Below is a small trained network, with its code and all its weights. Each question gives an input and a class and asks what happens when units are switched off, that is, made to give their printed mean instead of their output.

import numpy as np


def w(rows, s, z=0):
    codes = np.array(rows[::2]) - 128.0
    scale = np.full(codes.shape[1], s)
    scale[-1] = z or s
    return codes * scale


def f(y):
    return y / 2 * (1 + np.tanh(0.7978845608 * (y + 0.044715 * y**3)))


def log_softmax(a):
    a = a - a.max(-1, keepdims=True)
    return a - np.log(np.exp(a).sum(-1, keepdims=True))


def net(x, mask):
    res = np.array(x, float).reshape(1, 2) / 4 @ E
    y = f(res @ A[0][:, :-1].T + A[0][:, -1])
    res = res + np.where(mask, y, B[0][:, -1]) @ B[0][:, :-1]
    return log_softmax(res[-1] @ U[:, :-1].T + U[:, -1])


A, B = {}, {}
E = w([
[167,2,34,185,4,252],'x0',
[44,233,30,172,107,177],'x1',
],0.0086)
A[0] = w([
[136,149,156,144,181,161,144],'neuron 1',
[61,124,191,144,172,63,116],'neuron 2',
[226,79,201,71,128,132,105],'neuron 3',
[126,182,148,66,162,38,138],'neuron 4',
[133,89,134,254,185,96,254],'neuron 5',
[88,168,98,115,107,145,187],'neuron 6',
[179,75,64,169,114,132,135],'neuron 7',
[225,17,124,94,168,37,129],'neuron 8',
[158,70,110,166,49,146,95],'neuron 9',
[113,228,44,109,93,153,192],'neuron 10',
[148,72,53,41,38,169,110],'neuron 11',
[22,211,30,153,95,120,64],'neuron 12',
[53,166,162,75,158,49,83],'neuron 13',
[172,122,155,98,149,155,82],'neuron 14',
],0.0089,0.0099)
B[0] = w([
[92,116,127,121,137,114,153],'neuron 1',
[99,171,121,98,142,131,211],'neuron 2',
[211,180,108,192,91,142,204],'neuron 3',
[102,163,137,101,65,166,255],'neuron 4',
[69,55,193,142,208,247,244],'neuron 5',
[147,122,187,202,150,187,199],'neuron 6',
[94,140,135,89,109,84,208],'neuron 7',
[194,167,113,181,107,185,231],'neuron 8',
[58,182,86,106,65,113,212],'neuron 9',
[172,134,166,142,112,177,246],'neuron 10',
[94,135,77,66,79,152,228],'neuron 11',
[204,202,53,167,87,116,213],'neuron 12',
[102,162,92,93,87,128,227],'neuron 13',
[144,167,113,137,114,106,127],'neuron 14',
],0.012,0.0096)
U = w([
[235,191,94,201,119,149,117],'0',
[32,186,76,3,94,119,124],'1',
[92,64,214,146,185,192,254],'2',
[116,134,96,137,133,9,77],'3',
[129,116,111,107,181,89,56],'4',
],0.011,0.0066)

Each question gives the input, the list of numbers given to net, and the class t.
The units are the neurons (one row each of A and B). Each row of codes is followed by its name. A weight is (code - 128) times the scale printed after its matrix; where a second scale follows, it is the last column's (A, B and U).
mask holds one flag per neuron, in row order. A switched-off neuron (its flag False) gives its mean, the last column of its row in B, instead of its output. The means were averaged over made-up inputs and are rounded, as every weight is.
A unit's drop is (log p(t) with every unit on - log p(t) with that unit switched off) / (log p(t) with every unit on - log p(t) with every unit switched off).
The circuit of an input: a set's keep is (log p(t) with only the set's units on - log p(t) with every unit switched off) / (log p(t) with every unit on - log p(t) with every unit switched off). Starting from the 12 units with the biggest drops (on a tie, the unit counted first), units are removed one at a time, each time the one whose removal leaves the highest keep (on an exact tie, the one counted first), for as long as the keep stays at least 0.8.
circuit, biggest first: the units of the circuit, biggest drop first
k most important neurons: the k neurons with the biggest drops, biggest first
drop when u is switched off: that unit's drop, to one decimal
input [3,3], class 2: circuit, biggest first -> neuron 3; neuron 8; neuron 13; neuron 4
input [4,2], class 1: circuit, biggest first -> neuron 8
input [-2,-3], class 2: circuit, biggest first -> neuron 12; neuron 9
input [4,3], class 1: 4 most important neurons -> neuron 8; neuron 11; neuron 3; neuron 9
input [-3,-1], class 2: circuit, biggest first -> neuron 9; neuron 12
input [8,-7], class 1: 3 most important neurons -> neuron 9; neuron 11; neuron 7
input [7,5], class 1: 2 most important neurons -> neuron 11; neuron 9
input [1,3], class 2: 2 most important neurons -> neuron 3; neuron 8
input [-5,-7], class 0: 2 most important neurons -> neuron 8; neuron 3
input [-1,-2], class 2: drop when neuron 12 is switched off -> 0.2
input [-3,6], class 0: drop when neuron 12 is switched off -> 0.2
input [1,-3], class 2: drop when neuron 12 is switched off -> 0.9
